Each row has a class, written after it.
[-30  25  38 -30 -52 -37  11   6  91 -26  32  12 -15  -1  41   6  -9   3
 -31   7  21 -26 -24   1  14  13  -1  21  -3  -7 -25   4  42 -47  13 -47
 -17 -38]
z755
[-24  23  19  44 -52 -17  15  12  28  -2  -7 -21  35  -3 -65  60  65 -30
   1   1  16  57  15 -17 -27  16   4 -22  -6 -29  37 -26  32  -8  27  -1
 -39 -22]
z163
[  0 -26 -22  11   6 -34 -10 -28   1   3  63 -32   8 -23  79   6 -21   5
 -47 -44  27 -17  -5 -27  -1   7  -5  99 -13   1 -13  14  19   6  48  -9
  37  25]
z968
[  1  45 -52  16  36  18  -3  -9  50 -24 -26  33  34  24  51 -49 -14 -13
 -36 -13 -20 -55  -6 -17  12  -3 -35  -2 -49  20 -37   1  -1  13   6   6
 -62   7]
z940
[ 55 -11  56 -33  14  29 -35 -12  78  32   8   5 -46  22 -23  -6 -63  33
  53   9  21   7 -29 -13  23  14  -6 -26 -17   9 -36   1 -35  65 -49  -2
  37 -10]
z212
[ 35   2  23  55   7  47 -19 -14  44  20  17  -4  14  46  47  -3 -12 -38
   9 -50  61 -61 -19 -13 -24  31  11  18  16 -17 -15  16 -10  18 -55 -24
 -17  63]
z710
[ 10  25  25  40  19  -9  -4 -47  20  50 -13  21 -36  25  11  -8 -30  49
 -39 -52  -1 -26 -52 -10  28  -8 -40  65 -16 -23  14  43  29  25 -42  -3
 -18  13]
z46
[  8  18  70  33 -45  13  40  -9  21 -85  12  31 -49  -3   3 -14  -9   0
  -3  -2 -42 -54 -61  10 -33   9 -22  26 -13 -21  25 -12  51 -10 -69 -14
  33 -13]
z644
[  -6  -36   81    0   -1  -53  -22  -12   -1  -11   22   -8   35  -12
  -11    6  -50   47  -30   16   -4    9   -3  -32   31    0   45   27
   16   -8   16   29   41   14 -114    6   57    5]
z755
[ 29  37  44  18  14  19 -34 -56 -12  38  -5 -25 -73  20   1 -24 -26  19
  16 -22  65  72  21 -24  25   6  -8 -36  22 -14  -8  -1   1  27 -61 -11
  30  -7]
z479
[-15  16  63 -30 -33  11  -8 -32  10  68   8  52 -51  45  -3 -44  18  10
   9   4  10  21   9  -2  20 -34  29 -19  -8 -13  -5  28  25 -21  32 -61
 -42   9]
z46
[ 12  11   0  13 -32 -85  38  10  50 -49  26 -45   0 -14  25  -1  -8 -63
 -61  25   3 -46  -9  20 -26  46  13  57  -2 -15  -2  14  -1 -24 -82   0
  40 -10]
z361
[ 18 -11 -56  25  18   4 -13 -15 -12  28 -41 -19  -7 -15  23 -35  14   7
 -37  61   1  49  50  -9   7 -17  53 -46  42   4   4  25 -14  16 -49 -27
  -8  32]
z361
[ 12  30 -40   6 -33  27  29 -12  81  -1 -11  -5  11 -26  39  31  25  32
 -39 -18 -36  -9 -30  13  19  44 -29 -31  51   8  27 -20  41 -43   7 -10
 -41   2]
z479
[ 11  22  18  24  33   5  -4  20   4 -42 -12 -10 -47 -31 -29  36  47  21
 -22  -7  -3   5   2 -19  -4   0  24  28  36  -6  36 -27   0 -15 -24  36
  -2 -14]
z755
[ 12  -4 101   1  34 -32 -23 -29  51  36  -6  -5  -3   7   4 -20  -8  56
 -13 -12 -12 -12 -20  -2   6 -24   2 -17  -2 -21   5   8   3  20 -33 -23
   3  -2]
z361
[ -4 -13  10 -13  27  14 -50   3  -8  79 -17  23  32  51   2  19 -23 -22
  27  -9  66  12  13  10  41   9  24   2 -20   8 -46  14 -27  18 -63 -26
 -32 -15]
z479
[ 17   7   5 -18 -25 -55  -3 -23  84  30 -16  35 -65  25  71 -46 -48   2
  12  13 -45  -6   8   1  19   4 -25  11  42  -9 -41   5  50  12 -96  -8
  32 -28]
z755
[ 13  -5  29   1 -18 -18 -19  -9  46 -14 -23   0 -62  14  23  19  -6 -19
  19  14 -21   6   2  -5  -3  42  39  -9  46  21   1 -22  15   0 -53  -1
  15   0]
z212
[-26  -5  33 -45   2   7  -9 -35  46  32  -1   4 -14 -15  32  27 -34  26
 -60 -30  38  44   3   8  33  11 -21 -50 -15 -24   3  11  18 -56 -70 -50
  67 -15]
z163
[ 30  12  16  53 -32  28  47   3  69  25 -14  -9  61   3  24  22 -25  11
 -13   8 -10   6  35 -22  -9  24   7   0   3 -12 -10  26  18   0 -88 -17
 -69  -4]
z163
[ 20 -27  55  42 -14 -35  19  12  47 -26  20 -23 -17 -23  20  59  67  30
   1  -8 -34 -32  11  26 -27  18  10  20  35   0  20  28  16 -14  26 -18
 -37 -22]
z163
[ 22  21  20  25 -61  62  49   6 -17 -54  40 -16   0  -7   1  18  29  15
  28  -7 -28 -24 -48 -10  15  15  22 -38  28   9  34 -21  23 -40  40  15
  38  24]
z968
[ 14  34  14  16 -36 -50  12  19  36  27 -22   7  56  19 -10 -18  38   6
  -5  32  36  11  22  -8  -9   7  12   7  20  21 -18  30  13  47 -54 -11
 -79   2]
z644
[-11  -5 -22  57  -3  20  10  11  21 -51  35 -28  65  35 -34  39   5 -52
  -4  23 -13 -85 -60  -1  27  -2  20 -26 -31 -25  29 -18  -9   6  66  -6
  40  36]
z968
[  5 -11  55  -1  -3 -39 -37   6  25   8 -30  -4 -27  31  -7 -76   2  52
  26   3 -30  77 -30  17  14 -19  16 -30  47  -6  12  38  -5   6 -30  36
 -23 -46]
z755
[  0  -9  33  21 -34 -10   9 -11 -13 -66  -9  28 -41  38 -19 -51  22  15
 -13 -19   5  26 -49 -23 -26  27  41  51  -6  42   7   8   8 -54   3   3
 -73  35]
z212
[-10  16   3  39  57 -11 -26 -15  -4 -58 -34 -17 -25  17 -30  17  14 -27
 -25   7  31 -25  42 -20  13   0  13  -4  -9   8 -10  22  -1  13  -6 -16
 -45  16]
z46
[ 11  -9  -3 -31  -7  60 -65 -36  -4  81 -29   7  -8  15  15 -31 -67  54
 -31 -17   8  58 -35  -6  28  12 -21 -29  -2  30  24  59  -7  77 -34 -24
  10  48]
z425
[  7  24  85  62  32 -17 -24 -22  14  32  13  11 -39  10  12 -60 -35  27
  -1  14 -59  61  19 -16  42 -14  38 -15  10  -5  12  49  18   2 -73  45
 -22 -36]
z644
[ 32  12  16  36 -32  -7 -29 -20  45  64  -8  -5 -13  42  41  23  63  25
   0  -6  75  52  20 -17  25 -15  24  -8   6  37 -22  38 -32  48  81 -12
 -34 -16]
z710
[  17   30   20  -13   -6   23    2    5  -24   -3  -56   72   -6  -19
   51  -40    2   62   40   37  -48   17  -16   -4    0  -36    2  -14
   18    5  -19  -26   56    3 -102  -33   -9  -23]
z755
[ -8 -13  74  12 -54   0   7 -45  25 -17   9 -21   0 -11 -62  75  38  21
   8 -40 -50  18 -35 -23  -9  36 -11  -6  -6 -14  59   8  56  -9   2 -37
   1   1]
z425
[ -4   4  48  38  -3  10 -19   1   6  70  25 -13 -54 -18  16   3  -2  40
  11  -7  68  67  32  -6  24 -13  17 -46  55  11 -26   7   9 -31  61  -4
 -13  33]
z46
[ -1  11  30  14   3 -33   9 -10  -9 -14  -1 -13 -40  35 -24   8  -2 -33
 -26 -25  37   8  -1  15 -10  44 -15  36   2  -1  19  -6 -15 -17  -2   9
 -39   0]
z212
[ 10   6 -13  27 -14 -10 -47   8  18 -34  54  23  -7 -11 -12  22  65 -26
 -32  -1  40   4 -38  -9   5  45   9  43 -54  32  -2  35  12  19  17  -4
  -9  20]
z212
[   2   16   21   -6  -26   10   -6   11   -9  -19  -23   29   20   -1
  -42  -12   20   -2   11   -3   16   -2  -12  -32  -67   11    0   70
  -63   33  -26   61    1   26   -2  -53 -108   22]
z491
[ 22   5   6   5 -20  11 -30  -5  29  28  -7  12  25  14  22 -23 -21  30
  22  -5 -17  22 -38   3  38  29   4 -32  24  14   5  -5  21  51 -54  44
  -4 -13]
z940
[ 24  21  42  24 -11  13  46  -1  70  21  -5 -43 -45  58   0  21 -29 -24
  -6   5  -8 -65   9   0  -6   8  12  -4   5  30  -8   2 -63  11  88 -10
 -46  22]
z968
[ 14 -29 -16 -24   0  15 -11  18  26  24  17  31  37 -28 -33  -8  20  42
   0   3  19   2 -27  -1   6 -10 -16   5 -30 -21 -29  62   4  14 -88 -28
  20   1]
z425
[ 45  40  20 -32  63  21 -10 -17  22   1 -58  27  15  30 -26 -29  15  17
  26  -6   1 -22 -16 -15  -5   2   6 -26  -4   5  -5 -62 -19  23 -82 -17
 -45  22]
z940
[ 38  -2  25   4  -6 -20 -39  -5   5  49 -13  46 -49  48 -12 -29  57  19
  35 -35  34  84  29 -17  10 -19  -9  41  31 -23  -8  36   8  14 -15  24
 -36 -35]
z491
[ -4  25  60 107 -29 -28  -4 -24  45  -4 -26 -51   2  11  12  24  42 -50
 -44 -15 -19  44  -5 -22 -52  25  37  -4 -25   5  33  28  -8 -12 -12  -5
 -11  16]
z212
[ 15  -3  42  22 -20   3   3 -11  36  58 -26  18  -8  12 -46   8  29  58
  28 -19  14  52 -14 -13 -10  10  -1 -15  -1   6 -12  36  12   3 -53 -28
 -73   3]
z163
[   4  -28   43  -20   24    5  -47   -3   63   73   35   21    2  -22
   32  -16   17   44   17  -35   14   21  -24    4   27   27   50   10
   13   16  -32   34    2    8 -105    7  -10   -8]
z644
[ 40 -28 -11 -51 -28 -39   1 -41   6  60 -21  12   0  62   0  13 -10 -10
 -21 -10  51  65  39  -7  54  14 -14 -17  38   8   0 -31   2 -26 -25 -20
  37  28]
z361
[-17  33  23  17  -4 -27  11 -58 -25 -56 -49   1 -54  19 -44  20  46  -5
  -5 -23  -3   2 -61  22 -14  45 -19  21 -15 -24  54  -8  31  14 -67 -28
 -44 -50]
z710
[-43  -1  53  15  10 -17  -5 -32  15  41 -20  14  27  21 -30 -15 -20  -1
 -10   2   9 -11  24 -23  -1  -5  24   3 -32 -26 -14  36  17  39 -87 -20
 -35  -6]
z491
[ 12   7  12   1 -40 -44  16  -7  14 -34 -16 -52 -14 -28 -37   9   4  31
  -3  21  34  73 -19 -24 -26  22  28   3  22  21   9 -24  -2 -15  19 -11
 -22  -6]
z940
[-26   5 -39  -8 -19 -27 -25 -43 -27  80   0 -31  35  13  50 -26 -92  12
   0  46   7 103  25 -51  59 -29  48 -15  12  -5 -17  40  27 -29  38 -69
  -4   7]
z968
[ 17  10  63 -39 -35 -45 -13  29  14 -10  14  -8  15 -13   3  49  73 -24
  13 -24  45  30  35  -1 -42  17   7  60  10 -10   4  13   7 -18  14 -21
 -14 -40]
z491
[ 51 -14  27  38 -15   0  34   2  25   5 -37  13  -2  33 -84  32  57   1
  41   1 -54  12  -8   7 -20  17 -18   6  -9   6  17   0 -15  22 -42  11
 -53  -6]
z425
[  0  12 -12 -34 -17  22 -46 -19  50  95 -12  22   0  26  13 -12  33   9
 -24   0   3  88 -38  16  45   2  27 -39   2 -16  33  16  -6 -18 -17 -40
  -6  -8]
z425
[ 28 -23  -5 -54  32  23  -7   7 -14 -23 -32  19  32  49 -25  -3 -42 -32
 -58 -29  59 -56  12   2 -12  25 -24   9   9  11  13  38 -42  -6 -80 -17
   9  74]
z710
[-19  -3  40  27 -18 -13 -23 -28   4  29 -24   3 -38  36 -32  29  15 -16
 -22  -1   0   7   7 -22   8  -3  27   9 -14  10  24 -16   5  50  23   8
  -5   2]
z361
[ 12  42  16  11  13  12 -24 -24  54  23 -24 -29 -41 -10 -30 -52 -46  37
 -30   3   5 114  10 -64   1  -9  13 -42  21 -22  17  40  -4 -31 -18  -1
 -24  10]
z212
[ -2 -20  15   0 -58 -38  40 -64  87  25  -7 -28  -5  26  58 -47 -49  30
 -25  15  31  45  27 -40  18 -20  35 -52  40 -25 -34  -5  23 -51 -24 -58
  31   7]
z940
[ 34  11 -28  -5  28  11  22   1  34 -25   3 -25  -9  -2 -53  51   7 -24
 -10  37   0 -44  20 -13   4  48  19  42  13   4  23 -60  -8  67 -23   9
 -54   4]
z968
[ 13 -13 -28 -12  -8  77 -30   1  26  62   4  34  27  -9  39 -67  45  68
 -20  -2  24  28 -36  37  24   9   5 -55  28  -6  22  12  -4  74 -37  25
 -29   7]
z212
[ 43 -11  86 -22  11  29  -7 -21  87  42  15   0 -20   1 -20  -2 -16  36
 -15 -16  26  46  -8   4   6  35   9   1  -9  -5   5   4 -26  16 -73  -3
 -22 -11]
z491
[ 29 -12  -4  12  21 -54  -3 -31  19  36 -16 -32  -6   6  -8  32 -48  42
  26  19 -28  35  -8 -17  34   1 -19   9  14   8 -17  34   9  -4  19 -53
 -26  -3]
z968
[ 13 -21   4   5 -16   0   2 -33 -27 -27  50 -65 -28  -5  24  -9 -51 -17
 -25  10  49  10   9 -14 -15  37  44  63  13  -9  13  22  -9   3  -8 -54
   0  33]
z425
[  15  -27  -41   15  -32    5    1   25   37   17    4   16   47    8
   22  -36  -73   -3  -35   46   37   26  -35   22   31   25    9  -37
   43  -25   -2   -6   17  -15 -106    3   31   26]
z940
[  5  -9  19  40 -21 -47 -15 -26   6  26  28 -44   5  45  10  38 -18 -60
   0  13   8  -9   4 -15   6  26  31  14  -6  33  -2  12  -5  10  73 -47
   0  58]
z968
[-11  38 -21 -18 -19 -11  -4 -44 -11  13   8 -22   5   2 -38   4 -22  38
  25 -23 -20 -63 -27 -58  22  -2 -10  20 -30  22 -16  78  18  57   4  -9
   9  11]
z479
[ 10 -23 -11   8 -23  57 -35  25 -35 -46  20  25   2  19 -45  26  33  15
  44 -36  34 -47 -27 -30  -5   6  -2  40 -16  49 -14   1  -1  60  82  38
 -25  25]
z479
[ 29  -5  24  -3   3   5 -56  52   5   9  41 -12  12 -15  -5 -29 -10 -22
  17   6  44  65  26 -10 -26  21  19  51  10 -13 -16  54  -9  11 -28   1
 -54  -9]
z425
[  1   3   2  72  -2 -22  -2   2  68 -28  40 -51 -27 -36  55  75 -13 -10
 -56   0   9 -69   4  18   8  51 -27  24   2  61 -10  28  -5  53  74  10
  -4  12]
z644
[ 35  18 -28  -7 -12  15  31  -1  24 -49 -18  23   2  49 -30  -1 -14  -3
 -28 -13  28 -25 -43 -15  12  21 -12  45   0 -16  16  -9  -1 -48 -21 -26
 -60  10]
z940
[  0 -15  35  -9 -22  57  -6 -10  13  54  24  -9 -53  -9  34  22 -89 -16
  -2   8  36  35  11  23  32  33  14 -31  17  -4 -15  19   3 -38 -34 -45
  23  11]
z46
[ -3  53  -2  -3 -28 -57 -16  17 -25 -37  23  27 -28 -12   9  30  18 -16
 -49   6  69  20   7 -27   3  31 -12  88  -2  10   4   4  50 -17  -2  -8
 -19 -10]
z212
[   0  -16   50  -11   -2  -13  -14  -59    9   20   -8   27    0   26
  -15   13  -63   31   -2    0  -31   21   -9  -40   69  -10   11  -22
  -16    2    8   10   40   12 -102   -6   87   -2]
z644
[ 53  30 -32  16  -1  26 -16  17  23   9  19  35  12  -2  -1  -4  78   9
  -9 -13 -20  10 -35 -16   0 -15   3  39 -17 -12  31   3  -2   3  38  16
 -27  -5]
z940
[ 18  32 -20 -14 -36 -58  -7  -7  29 -34 -11  -9  67  41  -5 -23  19 -11
 -11 -11  -4 -19 -41 -22  11  -2 -22  18 -15 -15   3  62  23 -16   4 -35
 -22   2]
z361
[-18   0  36  34  -5 -40 -20 -12  16  10 -57  -5  12  35 -36 -34  39 -14
   1 -24  29  57   7 -27 -27  -9  26  -8  13 -36  -3  -4  14  -2 -88   8
 -33 -12]
z361
[ 28  -6  89  19  -2  -2 -24  -3  65  62 -11   8 -47 -10  10  -9  22  22
  -1  -6 -23  49   3  13 -22   5  15 -22  36 -28  12  24  14 -20 -62 -35
 -37 -11]
z361
[ 47  19  84  16 -69  30  24 -18  55  -9  36  17 -11  25 -48  -7   2   7
 -32 -26 -40  46 -32 -23 -11  44 -12  13   0  24  63  24  29 -34  19  -3
 -65  43]
z644
[  3  -7  72  40   1 -27 -28  -2  30  35  47 -26   1 -18 -45  38  19 -25
  -2 -34  -9 -17   6  -7 -39  21 -15  33 -14 -23  21  22  14  41   2  13
   3   8]
z479
[ 11  25  -8  26  27 -51 -34 -32  44  23 -16 -13  29   1  -3  20  10  -3
 -35   9  40   6  16 -41   6 -24 -16  19 -38 -11 -16  37   6  67 -44 -44
  28   5]
z644
[-27  31  17  30 -22 -17 -35   0 -26  37 -15  28  -1  -8  -7  40 -39  17
 -36  28  53  20  -3 -30  34 -18  -6 -33  21  -9   0  17  63 -10 -59 -41
  64  32]
z479
[ 22  31  41 -19  -4  20 -25  -3  70  46  37   3   7   6  15 -41 -13  28
  11  19   7   5 -13 -16  17  17  36 -23  16  -8  -4  37   6   8  -8 -35
 -66  14]
z212
